Below is a small trained network, with its code and all its weights. Each question gives an input and a class and asks what happens when units are switched off, that is, made to give their printed mean instead of their output.

import numpy as np


def w(rows, s, z=0):
    codes = np.array(rows[::2]) - 128.0
    scale = np.full(codes.shape[1], s)
    scale[-1] = z or s
    return codes * scale


def f(y):
    return np.maximum(y, 0)


def log_softmax(a):
    a = a - a.max(-1, keepdims=True)
    return a - np.log(np.exp(a).sum(-1, keepdims=True))


def net(x, mask):
    res = np.array(x, float).reshape(1, 3) / 4 @ E
    y = f(res @ A[0][:, :-1].T + A[0][:, -1])
    res = res + np.where(mask, y, B[0][:, -1]) @ B[0][:, :-1]
    return log_softmax(res[-1] @ U[:, :-1].T + U[:, -1])


A, B = {}, {}
E = w([
[23,120,43,97,110,116,188,161,76],'x0',
[91,73,125,210,201,157,193,93,254],'x1',
[112,158,52,155,165,151,26,23,83],'x2',
],0.012)
A[0] = w([
[113,144,184,133,132,109,192,226,195,136],'neuron 1',
[184,137,153,136,113,119,152,144,152,177],'neuron 2',
[93,118,86,127,114,110,151,135,120,247],'neuron 3',
[102,127,89,167,162,190,120,171,166,114],'neuron 4',
[92,118,89,163,174,131,175,88,254,113],'neuron 5',
[41,112,67,120,108,132,146,160,120,118],'neuron 6',
[217,140,122,77,98,103,83,165,17,105],'neuron 7',
[161,95,186,132,113,136,88,84,148,198],'neuron 8',
[164,103,135,171,143,158,60,60,106,106],'neuron 9',
[182,98,198,119,107,110,196,225,147,112],'neuron 10',
[207,138,165,174,126,120,82,138,179,85],'neuron 11',
[250,141,167,130,150,177,95,104,144,92],'neuron 12',
[112,135,61,172,142,154,72,79,136,191],'neuron 13',
[129,115,153,182,143,122,156,72,125,103],'neuron 14',
[111,70,124,172,130,162,151,84,164,91],'neuron 15',
[86,158,103,170,159,131,79,76,110,92],'neuron 16',
[114,135,96,166,193,109,165,90,182,132],'neuron 17',
[91,88,107,101,168,115,65,47,121,84],'neuron 18',
[77,126,68,84,141,147,176,130,91,85],'neuron 19',
[120,153,32,166,148,130,60,50,124,100],'neuron 20',
[123,140,101,71,121,123,75,165,94,105],'neuron 21',
[23,128,60,149,120,142,161,145,83,92],'neuron 22',
],0.0092,0.011)
B[0] = w([
[153,120,102,93,113,163,175,127,110,225],'neuron 1',
[147,125,103,121,181,151,116,162,101,188],'neuron 2',
[115,154,74,134,250,205,71,178,94,235],'neuron 3',
[132,133,140,141,95,127,96,144,125,171],'neuron 4',
[129,140,179,149,65,133,59,141,90,237],'neuron 5',
[172,129,75,118,142,84,103,119,172,201],'neuron 6',
[104,122,178,168,51,151,60,157,118,249],'neuron 7',
[91,166,86,122,206,129,91,154,116,207],'neuron 8',
[163,122,84,114,123,117,169,150,139,196],'neuron 9',
[166,113,79,112,95,144,210,120,127,224],'neuron 10',
[123,132,74,131,146,73,112,107,183,180],'neuron 11',
[128,132,69,151,149,67,86,111,172,197],'neuron 12',
[138,121,104,94,149,194,158,183,99,238],'neuron 13',
[136,133,131,144,99,126,106,123,130,159],'neuron 14',
[121,131,166,126,69,99,94,152,129,179],'neuron 15',
[159,116,126,132,105,124,202,96,111,191],'neuron 16',
[101,125,148,143,86,129,81,155,100,203],'neuron 17',
[138,113,125,96,88,126,179,128,145,186],'neuron 18',
[155,131,119,149,116,55,109,107,180,183],'neuron 19',
[162,108,132,99,106,137,217,131,137,230],'neuron 20',
[127,117,160,156,97,145,112,153,131,188],'neuron 21',
[155,145,95,144,138,52,111,103,191,208],'neuron 22',
],0.017,0.014)
U = w([
[169,93,97,83,98,169,203,147,116,140],'0',
[119,126,163,170,56,147,62,152,99,139],'1',
[148,145,78,143,181,59,96,122,191,124],'2',
[106,153,112,122,251,210,100,155,68,255],'3',
[133,112,156,110,118,119,155,103,147,82],'4',
[89,90,152,160,189,114,119,94,112,98],'5',
[95,133,152,131,154,146,135,106,120,77],'6',
],0.012,0.0063)

Each question gives the input, the list of numbers given to net, and the class t.
The units are the neurons (one row each of A and B). Each row of codes is followed by its name. A weight is (code - 128) times the scale printed after its matrix; where a second scale follows, it is the last column's (A, B and U).
mask holds one flag per neuron, in row order. A switched-off neuron (its flag False) gives its mean, the last column of its row in B, instead of its output. The means were averaged over made-up inputs and are rounded, as every weight is.
A unit's drop is (log p(t) with every unit on - log p(t) with that unit switched off) / (log p(t) with every unit on - log p(t) with every unit switched off).
The circuit of an input: a set's keep is (log p(t) with only the set's units on - log p(t) with every unit switched off) / (log p(t) with every unit on - log p(t) with every unit switched off). Starting from the 12 units with the biggest drops (on a tie, the unit counted first), units are removed one at a time, each time the one whose removal leaves the highest keep (on an exact tie, the one counted first), for as long as the keep stays at least 0.8.
units of the circuit, in order: the units of the circuit, biggest drop first
k most important neurons: the k neurons with the biggest drops, biggest first
drop when u is switched off: that unit's drop, to one decimal
input [1,-6,6], class 0: 3 most important neurons	neuron 20; neuron 5; neuron 13
input [1,7,5], class 1: units of the circuit, in order	neuron 5
input [7,-6,3], class 2: 2 most important neurons	neuron 22; neuron 6
input [-6,5,6], class 0: 3 most important neurons	neuron 13; neuron 20; neuron 9
input [3,5,-4], class 1: 2 most important neurons	neuron 5; neuron 20
input [3,-1,1], class 3: 2 most important neurons	neuron 12; neuron 3
input [7,-6,1], class 2: 3 most important neurons	neuron 22; neuron 6; neuron 5
input [6,-5,0], class 2: 2 most important neurons	neuron 22; neuron 5
input [3,1,-3], class 3: 2 most important neurons	neuron 20; neuron 3
input [2,-5,-4], class 1: 3 most important neurons	neuron 7; neuron 20; neuron 13
input [2,-3,1], class 3: 3 most important neurons	neuron 5; neuron 15; neuron 17
input [7,2,6], class 2: 4 most important neurons	neuron 22; neuron 19; neuron 6; neuron 10
input [3,-2,-1], class 3: 3 most important neurons	neuron 12; neuron 3; neuron 11
input [5,-7,-5], class 1: units of the circuit, in order	neuron 7
input [7,-6,5], class 2: 4 most important neurons	neuron 22; neuron 6; neuron 5; neuron 19
input [4,-7,-3], class 1: drop when neuron 7 is switched off	0.1
input [-3,2,-2], class 3: drop when neuron 19 is switched off	0.3
input [2,4,8], class 0: drop when neuron 19 is switched off	0.0
